Below are the code and all the weights of a small trained network. Each question names an input and a class and asks about switching units off, where a switched-off unit gives its printed mean instead of its output.

import numpy as np


def w(rows, s, z=0):
    codes = np.array(rows[::2]) - 128.0
    scale = np.full(codes.shape[1], s)
    scale[-1] = z or s
    return codes * scale


def f(y):
    return y / 2 * (1 + np.tanh(0.7978845608 * (y + 0.044715 * y**3)))


def log_softmax(a):
    a = a - a.max(-1, keepdims=True)
    return a - np.log(np.exp(a).sum(-1, keepdims=True))


def net(x, mask):
    res = np.array(x, float).reshape(1, 4) / 4 @ E
    y = f(res @ A[0][:, :-1].T + A[0][:, -1])
    res = res + np.where(mask, y, B[0][:, -1]) @ B[0][:, :-1]
    return log_softmax(res[-1] @ U[:, :-1].T + U[:, -1])


A, B = {}, {}
E = w([
[126,135,125,136],'x0',
[116,144,115,149],'x1',
[184,30,211,254],'x2',
[142,244,247,118],'x3',
],0.0047)
A[0] = w([
[105,125,120,117,2],'neuron 0',
[108,196,61,92,130],'neuron 1',
[108,193,68,59,91],'neuron 2',
[142,11,254,67,222],'neuron 3',
[131,114,146,185,83],'neuron 4',
[120,227,241,142,44],'neuron 5',
[141,139,137,134,12],'neuron 6',
[56,184,74,68,68],'neuron 7',
[70,211,118,251,209],'neuron 8',
[100,25,43,104,36],'neuron 9',
[101,65,198,250,43],'neuron 10',
[121,53,11,180,72],'neuron 11',
],0.0087,0.0057)
B[0] = w([
[181,34,192,111,92],'neuron 0',
[171,142,100,160,185],'neuron 1',
[192,109,98,148,180],'neuron 2',
[161,186,62,135,253],'neuron 3',
[150,87,109,118,127],'neuron 4',
[168,104,166,1,178],'neuron 5',
[180,42,183,89,92],'neuron 6',
[204,78,94,124,171],'neuron 7',
[133,225,96,102,210],'neuron 8',
[150,130,151,45,161],'neuron 9',
[224,40,90,125,185],'neuron 10',
[147,210,148,51,187],'neuron 11',
],0.028,0.0045)
U = w([
[224,104,94,183,79],'0',
[108,158,71,134,254],'1',
[137,136,162,56,181],'2',
[126,151,80,154,236],'3',
[59,149,128,222,88],'4',
[93,2,213,146,59],'5',
[72,4,223,137,46],'6',
[48,44,187,107,27],'7',
],0.0095,0.0071)

Each question gives the input, the list of numbers given to net, and the class t.
The units are the neurons (one row each of A and B). Each row of codes is followed by its name. A weight is (code - 128) times the scale printed after its matrix; where a second scale follows, it is the last column's (A, B and U).
mask holds one flag per neuron, in row order. A switched-off neuron (its flag False) gives its mean, the last column of its row in B, instead of its output. The means were averaged over made-up inputs and are rounded, as every weight is.
A unit's drop is (log p(t) with every unit on - log p(t) with that unit switched off) / (log p(t) with every unit on - log p(t) with every unit switched off).
The circuit of an input: a set's keep is (log p(t) with only the set's units on - log p(t) with every unit switched off) / (log p(t) with every unit on - log p(t) with every unit switched off). Starting from all 12 units, units are removed one at a time, each time the one whose removal leaves the highest keep (on an exact tie, the one counted first), for as long as the keep stays at least 0.8.
units of the circuit, in order: the units of the circuit, biggest drop first
most important unit: the unit with the biggest drop
top k neurons: the k neurons with the biggest drops, biggest first
drop when u is switched off: that unit's drop, to one decimal
input [5,-3,3,-6], class 2: units of the circuit, in order => (neuron 11; neuron 9)
input [-3,-3,-2,-2], class 4: top 2 neurons => (neuron 5; neuron 10)
input [-1,-7,-2,8], class 2: units of the circuit, in order => (neuron 5)
input [2,5,-7,4], class 0: units of the circuit, in order => (neuron 7; neuron 2)
input [6,6,-6,-3], class 0: units of the circuit, in order => (neuron 7; neuron 2)
input [-6,-3,-1,-7], class 2: units of the circuit, in order => (neuron 9; neuron 11)
input [-4,-1,-6,-6], class 0: top 3 neurons => (neuron 7; neuron 2; neuron 1)
input [6,2,6,-8], class 2: top 2 neurons => (neuron 11; neuron 9)
input [6,5,-7,-5], class 0: units of the circuit, in order => (neuron 7; neuron 2)
input [-6,2,-2,-7], class 2: top 2 neurons => (neuron 9; neuron 11)
input [3,4,-7,-3], class 0: top 3 neurons => (neuron 7; neuron 2; neuron 1)
input [5,-6,-5,-6], class 2: top 3 neurons => (neuron 9; neuron 3; neuron 11)
input [-4,-5,-5,-6], class 2: top 4 neurons => (neuron 9; neuron 3; neuron 11; neuron 10)
input [3,-7,4,8], class 2: most important unit => neuron 5
input [-2,-1,-8,-3], class 0: top 2 neurons => (neuron 7; neuron 2)
input [-6,7,1,-7], class 2: top 2 neurons => (neuron 11; neuron 9)
input [-4,3,-6,5], class 0: drop when neuron 2 is switched off => 0.4
input [0,0,-5,3], class 0: drop when neuron 7 is switched off => 0.4
